arr = [[96.790, 70.289, 94.181, -137.105, 39.693], [96.151, 127.028, 147.157, 9.548, 118.861], [95.860, -2.392, 18.558, -44.423, 38.549], [40.461, 13.422, 41.172, -48.955, 52.812], [39.921, 73.401, 36.454, -11.749, 23.922], [66.557, -3.826, 46.107, -178.584, -7.266], [68.625, 169.793, 33.268, -39.460, 16.204]]
The median of all entries is 39.693
The entry just right of -178.584 -> -7.266
The 3rd largest entry -> 127.028
Find the entry just left of the centre entry.
A: 13.422
Find the entry just left of 52.812.
A: -48.955
The entry at the centre is 41.172
The entry just right of -2.392 is 18.558
The first entry in reading order is 96.790
The 2nd smallest entry -> -137.105
The entry just right of 96.790: 70.289
The entry just right of 68.625 is 169.793
Find the entry just right of 169.793.
A: 33.268
Find the entry just left of the smallest entry.
A: 46.107

W =
array([[-12, -21,   3,   1,   1,   0,   0, -27,   4, -22,   4,   1],
       [-10, -19,   2,   1,   1,   2,   0, -26,   2, -23,   4,   3],
       [ -3,   0,   1,   2,   1,   3,   2,   4,   4,   5,   5,  -1],
       [  1,  -6,   1,  -6,   0, -11,  -5, -12,  -4, -11, -11,  -4],
       [ -3,  -5,   1,   1,   0,   1,   1,  -6,   1,  -4,   2,   1],
       [ -6,  -9,   2,   1,   1,   0,   0, -10,   3,  -8,   3,  -1],
       [ -4,  -6,   1,   1,   0,   1,   0,  -7,   2,  -5,   2,   0],
       [ -2,  -5,  -1,   1,   0,   2,   1,  -8,  -1,  -8,   1,   3],
       [ -5,  -7,   2,   1,   1,   0,   0,  -8,   3,  -5,   3,  -1],
       [ -4,  -6,   1,   1,   1,   1,   0,  -6,   2,  -4,   3,   0],
       [  2,   6,  -1,   2,   0,   4,   2,   8,   0,   7,   2,   2],
       [ -3,  -2,   1,   1,   0,   1,   1,   0,   3,   1,   3,  -1],
       [ -5,  -6,   2,   1,   1,   1,   1,  -4,   4,  -2,   5,  -1],
       [ -5,  -6,   2,   1,   1,   0,   0,  -7,   3,  -4,   3,  -1]])
Rows and columns are numbered from 0.
The entry in row 0 and column 1: -21
What is the top-left entry? -12
The entry at row 0, column 2 is 3
The top entry of the column that holds the smallest entry is -27
The maximum: 8
What is the entry directly below the largest entry? 0
The entry in the bottom-right corner: -1
What is the entry at row 2, column 0? -3
What is the entry at row 1, column 0? -10
What is the entry just left of -26? 0
What is the entry at row 2, column 2? 1
What is the entry in the top-right corner? 1
The entry just left of the largest entry is 2
What is the entry in row 1 and column 1? -19
The entry at row 2, column 1 is 0
What is the entry in row 1 and column 2? 2
What is the entry in the bottom-left corner? -5

Read these off the grid that follows. Counting starts at 0.
1) Give the entry just right of the largest entry.
2) Give the bottom-right entry.
3) Give the entry at row 0, column 1.
4) Give the top entry of the column that holds the largest entry.
5) Give the bottom entry of the column that holds the largest entry.
6) Give the entry directly above the centre entry.
7) Give the entry in row 0 and column 0.
8) Give the entry in the bottom-left corner.
[[-18  -5  -3  -6 -10  17  -9 -26  18]
 [ -9  -3  -8   6   4  -1  -1  -2   3]
 [  7  -8 -11   7  24 -16  19  34 -17]
 [ -5  -8 -11   6  16  -7   9  16  -5]
 [ 16  -6   3  -7  -4  -9  13  15 -10]
 [ -4  13  10   0  -3  11 -16 -17   8]
 [  4  -6   4  -5 -10  -7  -2  -8   2]]
1) -17
2) 2
3) -5
4) -26
5) -8
6) 24
7) -18
8) 4

(-12, 22, 24, -5, 17, 29, -17)
What is the second entry from the left? 22
What is the centre entry? -5
What is the entry just left of 29? 17
The 2nd entry from the right: 29

m =
[[ -8   9  -6   8  -8   0   6  -8   0 -26  -3  -3   1  15 -11  -2]
 [-13  -2   3   7   0  -1   5  -6   3  -5   3  -4  -5   3  -6  -6]
 [ -8  -6   0   1  -2  -1   3  -4   0   4   4  -2  -3   1   3   0]
 [  4   7  -4   1  -2   1  -1   1  -1 -13  -4   1   3   6  -4   0]
 [ 10   4   2  -2   6   1  -5   7   1   4  -4   3   2  -6  -2  -2]
 [-13   6   0  10  -2  -1   7  -8   5 -22  -1  -4  -5  11 -13  -7]
 [ 10  -3  -3  -6  -3   1  -4   3  -3   8   1   4   3  -1   9   6]
 [ -5   1  -6   3 -10   0   5  -6  -3 -13   2  -1   0  13   0   3]
 [ 15  -2   3  -7   8   1  -6  11  -3  16  -4   6   4  -9   9   5]
 [ -5  -6   4   0   3  -1   0  -1   2  12   3  -1  -4  -6   0  -2]]
Rows and columns are numbered from 0.
Find the entry in row 0 and column 0.
Answer: -8
Find the entry in row 0 and column 1.
Answer: 9
The entry in row 2 and column 0 is -8
Find the smallest entry.
Answer: -26
Find the bottom-left entry.
Answer: -5
Find the entry at row 2, column 1.
Answer: -6
The entry just right of the largest entry: -4
The entry just left of the smallest entry -> 0
The top-right entry: -2
The entry at row 0, column 2: -6
The entry directly below the largest entry -> 12
Find the largest entry.
Answer: 16
Find the entry at row 1, column 2.
Answer: 3
The entry directly below the smallest entry: -5

[[  0  -8  11  -1]
 [  1  -3   6   0]
 [ -7 -19  23  -3]
 [ -1 -10  11  -1]
 [-12 -33  20  -5]
 [ -1 -12  11  -1]
 [  2 -21  15  -2]
 [  0   6  -3   1]
 [  0  -9   9  -1]
 [ -1   9  -8   1]
 [  2 -11  13  -1]
 [  0  -9  12  -1]
 [ -6  -9 -18  -1]]
Counting starts at 0.
The entry at row 0, column 2?
Answer: 11
The entry just right of the smallest entry is 20
The entry directly above -6?
Answer: 0
The entry at row 2, column 0?
Answer: -7
The entry at row 1, column 0 -> 1
The top-left entry -> 0
The entry in row 0 and column 1?
Answer: -8
The entry directly above -19?
Answer: -3
The bottom entry of the column that holds the smallest entry -> -9
The entry directly below the largest entry is 11
The entry at row 2, column 2: 23
The entry directly below the smallest entry?
Answer: -12
The entry in row 2 and column 1?
Answer: -19
The entry directly above 13 is -8
The entry just right of the largest entry -> -3
The entry directly above the largest entry?
Answer: 6
The bottom-left entry is -6
The entry just right of 12?
Answer: -1
The entry directly below 12?
Answer: -18

Questions about the matrix below. Counting starts at 0.
1) Which number is the entry just left of -8?
2) Which number is the entry just right of -22?
3) Which number is the top-right entry?
4) Which number is the entry at row 0, column 1?
5) Which number is the entry in the top-left corner?
6) Which number is the entry in the bottom-left corner?
[[ 19 -22  33  -1  21  -1]
 [-13  -5  22  -8  33 -24]]
1) 22
2) 33
3) -1
4) -22
5) 19
6) -13
